Below are the code and all the weights of a small trained network. Each question names an input and a class and asks about switching units off, where a switched-off unit gives its printed mean instead of its output.

import numpy as np


def w(rows, s, z=0):
    codes = np.array(rows[::2]) - 128.0
    scale = np.full(codes.shape[1], s)
    scale[-1] = z or s
    return codes * scale


def norm(h):
    return h / np.sqrt((h * h).mean(-1, keepdims=True) + 1e-5)


def f(y):
    return y / 2 * (1 + np.tanh(0.7978845608 * (y + 0.044715 * y**3)))


def log_softmax(a):
    a = a - a.max(-1, keepdims=True)
    return a - np.log(np.exp(a).sum(-1, keepdims=True))


def net(x, mask):
    res = np.array(x, float).reshape(1, 2) / 4 @ E
    u = 0
    for l in range(2):
        y = f(norm(res) @ A[l][:, :-1].T + A[l][:, -1])
        res = res + np.where(mask[u : u + 14], y, B[l][:, -1]) @ B[l][:, :-1]
        u += 14
    return log_softmax(norm(res)[-1] @ U[:, :-1].T + U[:, -1])


A, B = {}, {}
E = w([
[221,45,20,143,126,70,208],'x0',
[156,11,254,195,217,73,144],'x1',
],0.0076)
A[0] = w([
[32,86,42,118,132,121,103,146],'L0N1',
[84,196,133,137,66,150,110,47],'L0N2',
[93,74,211,76,98,221,184,137],'L0N3',
[187,137,58,100,101,142,106,159],'L0N4',
[168,26,133,167,151,143,87,97],'L0N5',
[101,142,87,124,148,82,206,150],'L0N6',
[103,167,188,191,91,213,95,246],'L0N7',
[112,129,169,181,3,79,78,68],'L0N8',
[105,89,125,111,115,27,148,139],'L0N9',
[162,138,169,130,184,128,145,73],'L0N10',
[159,170,84,127,126,77,201,201],'L0N11',
[103,74,199,142,105,34,122,42],'L0N12',
[115,139,84,99,191,142,97,94],'L0N13',
[107,150,94,61,119,101,125,92],'L0N14',
],0.0073,0.0014)
B[0] = w([
[137,111,131,137,194,182,155,156],'L0N1',
[191,60,197,101,197,98,79,211],'L0N2',
[48,174,59,159,184,116,83,179],'L0N3',
[181,98,226,170,161,150,121,211],'L0N4',
[72,182,86,105,82,196,83,231],'L0N5',
[112,171,254,173,110,131,102,167],'L0N6',
[160,132,110,147,166,76,231,252],'L0N7',
[178,98,120,167,47,128,168,134],'L0N8',
[121,189,172,159,159,168,123,177],'L0N9',
[51,76,145,52,151,166,143,164],'L0N10',
[129,220,112,132,81,146,132,206],'L0N11',
[145,96,154,183,141,254,174,226],'L0N12',
[129,146,124,192,143,168,128,129],'L0N13',
[111,155,180,216,91,156,168,160],'L0N14',
],0.0056,0.0044)
A[1] = w([
[84,138,41,111,165,198,123,183],'L1N1',
[177,91,117,142,61,113,204,61],'L1N2',
[127,91,76,86,138,145,199,254],'L1N3',
[91,146,169,147,107,163,76,116],'L1N4',
[177,94,83,159,121,144,134,28],'L1N5',
[138,123,114,111,192,117,157,158],'L1N6',
[181,133,84,154,167,128,223,172],'L1N7',
[121,144,61,89,113,141,123,154],'L1N8',
[160,209,119,82,64,135,95,202],'L1N9',
[175,155,76,78,104,170,90,64],'L1N10',
[6,146,170,144,80,75,131,150],'L1N11',
[101,132,164,95,140,90,57,55],'L1N12',
[124,51,151,132,148,120,90,159],'L1N13',
[59,120,190,103,109,111,113,150],'L1N14',
],0.011,0.0022)
B[1] = w([
[197,122,193,193,170,71,132,164],'L1N1',
[102,159,107,39,174,48,44,209],'L1N2',
[104,207,202,130,88,83,150,168],'L1N3',
[134,209,106,130,106,47,184,201],'L1N4',
[214,134,96,84,180,111,30,174],'L1N5',
[146,124,190,155,69,191,89,170],'L1N6',
[111,201,142,139,128,106,170,253],'L1N7',
[116,55,221,162,197,163,190,141],'L1N8',
[115,1,126,129,125,143,155,248],'L1N9',
[3,39,165,136,125,220,41,183],'L1N10',
[226,152,54,115,134,72,85,186],'L1N11',
[178,110,43,144,154,80,143,156],'L1N12',
[44,51,27,64,42,228,102,198],'L1N13',
[201,139,95,61,73,94,130,195],'L1N14',
],0.0064,0.0061)
U = w([
[49,9,161,67,122,233,108,176],'0',
[224,189,126,27,184,10,59,169],'1',
[167,218,239,205,91,137,219,144],'2',
[101,149,71,168,90,116,97,25],'3',
[91,141,64,176,74,98,102,5],'4',
[90,147,54,179,91,109,101,14],'5',
],0.015,0.011)

Each question gives the input, the list of numbers given to net, and the class t.
The units are the neurons (one row each of A and B). Each row of codes is followed by its name. A weight is (code - 128) times the scale printed after its matrix; where a second scale follows, it is the last column's (A, B and U).
mask holds one flag per neuron, layer by layer. A switched-off neuron (its flag False) gives its mean, the last column of its row in B, instead of its output. The means were averaged over made-up inputs and are rounded, as every weight is.
A unit's drop is (log p(t) with every unit on - log p(t) with that unit switched off) / (log p(t) with every unit on - log p(t) with every unit switched off).
The circuit of an input: a set's keep is (log p(t) with only the set's units on - log p(t) with every unit switched off) / (log p(t) with every unit on - log p(t) with every unit switched off). Starting from the 12 units with the biggest drops (on a tie, the unit counted first), units are removed one at a time, each time the one whose removal leaves the highest keep (on an exact tie, the one counted first), for as long as the keep stays at least 0.8.
circuit, biggest first: the units of the circuit, biggest drop first
top k neurons: the k neurons with the biggest drops, biggest first
top k neurons in layer l: the k neurons of layer l with the biggest drops, biggest first
drop when u is switched off: that unit's drop, to one decimal
input [1,-3], class 2: circuit, biggest first -> (L0N4 L0N14)
input [0,-3], class 2: top 4 neurons -> (L0N4 L0N14 L0N5 L1N13)
input [2,1], class 2: top 2 neurons in layer 1 -> (L1N4 L1N13)
input [2,-3], class 2: circuit, biggest first -> (L0N14 L0N4)
input [-3,2], class 2: top 4 neurons -> (L0N7 L0N12 L0N2 L1N2)
input [8,-8], class 0: circuit, biggest first -> (L1N10 L1N8)
input [4,4], class 0: circuit, biggest first -> (L1N13)
input [3,-1], class 2: top 2 neurons -> (L0N6 L0N4)
input [3,-4], class 0: top 2 neurons -> (L0N7 L0N11)
input [-8,-7], class 1: top 2 neurons in layer 1 -> (L1N11 L1N4)
input [-3,-3], class 2: top 4 neurons -> (L0N7 L0N5 L1N13 L0N14)
input [-3,-2], class 2: top 2 neurons -> (L0N7 L1N2)
input [5,-5], class 0: top 4 neurons -> (L0N7 L1N10 L0N11 L1N9)
input [-7,-6], class 1: top neuron -> (L0N2)
input [-5,-4], class 1: top 2 neurons -> (L0N12 L0N2)
input [-4,-3], class 1: top 3 neurons in layer 0 -> (L0N12 L0N2 L0N11)
input [1,2], class 2: top 2 neurons -> (L0N12 L0N5)
input [3,4], class 0: top 2 neurons -> (L0N7 L1N13)
input [6,6], class 0: top 2 neurons -> (L1N13 L0N7)
input [-5,3], class 1: top 2 neurons -> (L1N11 L0N3)
input [-6,-3], class 1: drop when L0N8 is switched off -> 0.0
input [-4,-2], class 1: drop when L0N12 is switched off -> 2.7
input [6,-6], class 0: drop when L0N11 is switched off -> 1.8
